Below are the code and all the weights of a small trained network. Each question names an input and a class and asks about switching units off, where a switched-off unit gives its printed mean instead of its output.

import numpy as np


def w(rows, s, z=0):
    codes = np.array(rows[::2]) - 128.0
    scale = np.full(codes.shape[1], s)
    scale[-1] = z or s
    return codes * scale


def f(y):
    return y / 2 * (1 + np.tanh(0.7978845608 * (y + 0.044715 * y**3)))


def log_softmax(a):
    a = a - a.max(-1, keepdims=True)
    return a - np.log(np.exp(a).sum(-1, keepdims=True))


def net(x, mask):
    res = np.array(x, float).reshape(1, 2) / 4 @ E
    y = f(res @ A[0][:, :-1].T + A[0][:, -1])
    res = res + np.where(mask, y, B[0][:, -1]) @ B[0][:, :-1]
    return log_softmax(res[-1] @ U[:, :-1].T + U[:, -1])


A, B = {}, {}
E = w([
[14,79,232,213,75,145,10,163,92,70,23,13],'x0',
[118,109,1,236,199,186,83,62,227,166,161,24],'x1',
],0.0087)
A[0] = w([
[136,139,142,101,125,145,118,126,112,76,117,73,198],'n0',
[80,119,152,167,110,120,43,152,91,111,82,76,122],'n1',
[51,123,141,200,135,176,76,136,112,114,8,88,135],'n2',
[61,87,183,167,112,161,108,176,87,71,75,71,122],'n3',
[155,184,143,130,141,87,133,120,119,113,124,151,210],'n4',
[68,85,168,137,111,194,87,115,79,56,70,100,103],'n5',
[68,91,119,143,62,124,93,118,110,126,93,137,246],'n6',
[82,100,249,57,75,76,107,251,12,86,23,189,104],'n7',
[66,59,53,238,190,220,60,51,255,169,91,17,101],'n8',
],0.006,0.013)
B[0] = w([
[120,67,137,184,111,147,125,113,130,162,136,50,181],'n0',
[172,232,77,80,181,162,169,76,148,159,135,199,184],'n1',
[151,123,84,130,188,165,163,114,210,151,155,181,203],'n2',
[176,147,98,114,164,154,127,94,181,174,149,201,191],'n3',
[152,16,100,143,178,197,74,145,156,119,149,93,201],'n4',
[176,228,73,37,196,121,198,111,157,108,185,207,173],'n5',
[126,2,113,224,86,169,67,90,153,156,64,9,227],'n6',
[112,144,169,145,111,64,62,202,95,58,196,144,229],'n7',
[88,127,201,121,110,89,62,223,58,18,230,170,246],'n8',
],0.0091,0.014)
U = w([
[104,126,168,138,117,102,90,208,92,71,168,141,84],'0',
[202,143,75,113,167,146,154,87,173,163,148,187,155],'1',
[115,78,124,172,103,154,105,101,144,160,90,3,254],'2',
[92,165,132,121,147,102,143,110,140,134,95,123,80],'3',
[113,162,127,134,113,125,152,107,112,116,106,125,76],'4',
[105,181,132,136,104,106,144,119,116,136,111,121,79],'5',
[101,184,143,140,114,115,142,117,111,151,122,133,83],'6',
[94,171,143,127,99,121,131,110,123,149,119,134,83],'7',
],0.016,0.0061)

Each question gives the input, the list of numbers given to net, and the class t.
The units are the neurons (one row each of A and B). Each row of codes is followed by its name. A weight is (code - 128) times the scale printed after its matrix; where a second scale follows, it is the last column's (A, B and U).
mask holds one flag per neuron, in row order. A switched-off neuron (its flag False) gives its mean, the last column of its row in B, instead of its output. The means were averaged over made-up inputs and are rounded, as every weight is.
A unit's drop is (log p(t) with every unit on - log p(t) with that unit switched off) / (log p(t) with every unit on - log p(t) with every unit switched off).
The circuit of an input: a set's keep is (log p(t) with only the set's units on - log p(t) with every unit switched off) / (log p(t) with every unit on - log p(t) with every unit switched off). Starting from all 9 units, units are removed one at a time, each time the one whose removal leaves the highest keep (on an exact tie, the one counted first), for as long as the keep stays at least 0.8.
circuit, biggest first: the units of the circuit, biggest drop first
most important unit: the unit with the biggest drop
top k neurons: the k neurons with the biggest drops, biggest first
drop when u is switched off: that unit's drop, to one decimal
input [-3,1], class 2: most important unit => n8
input [0,3], class 2: top 2 neurons => n7, n5
input [3,-3], class 2: top 3 neurons => n8, n6, n0
input [6,-5], class 1: top 2 neurons => n8, n3
input [1,-3], class 2: top 2 neurons => n8, n6
input [-4,4], class 0: top 4 neurons => n6, n2, n1, n3
input [6,5], class 1: top 4 neurons => n2, n1, n3, n7
input [-7,-7], class 0: top 3 neurons => n2, n1, n3
input [1,3], class 2: top 2 neurons => n7, n5
input [6,4], class 1: top 2 neurons => n2, n1
input [-1,5], class 0: drop when n8 is switched off => 2.1
input [-3,8], class 0: drop when n8 is switched off => 0.4
input [4,8], class 0: drop when n8 is switched off => 2.7
input [2,-2], class 2: circuit, biggest first => n8
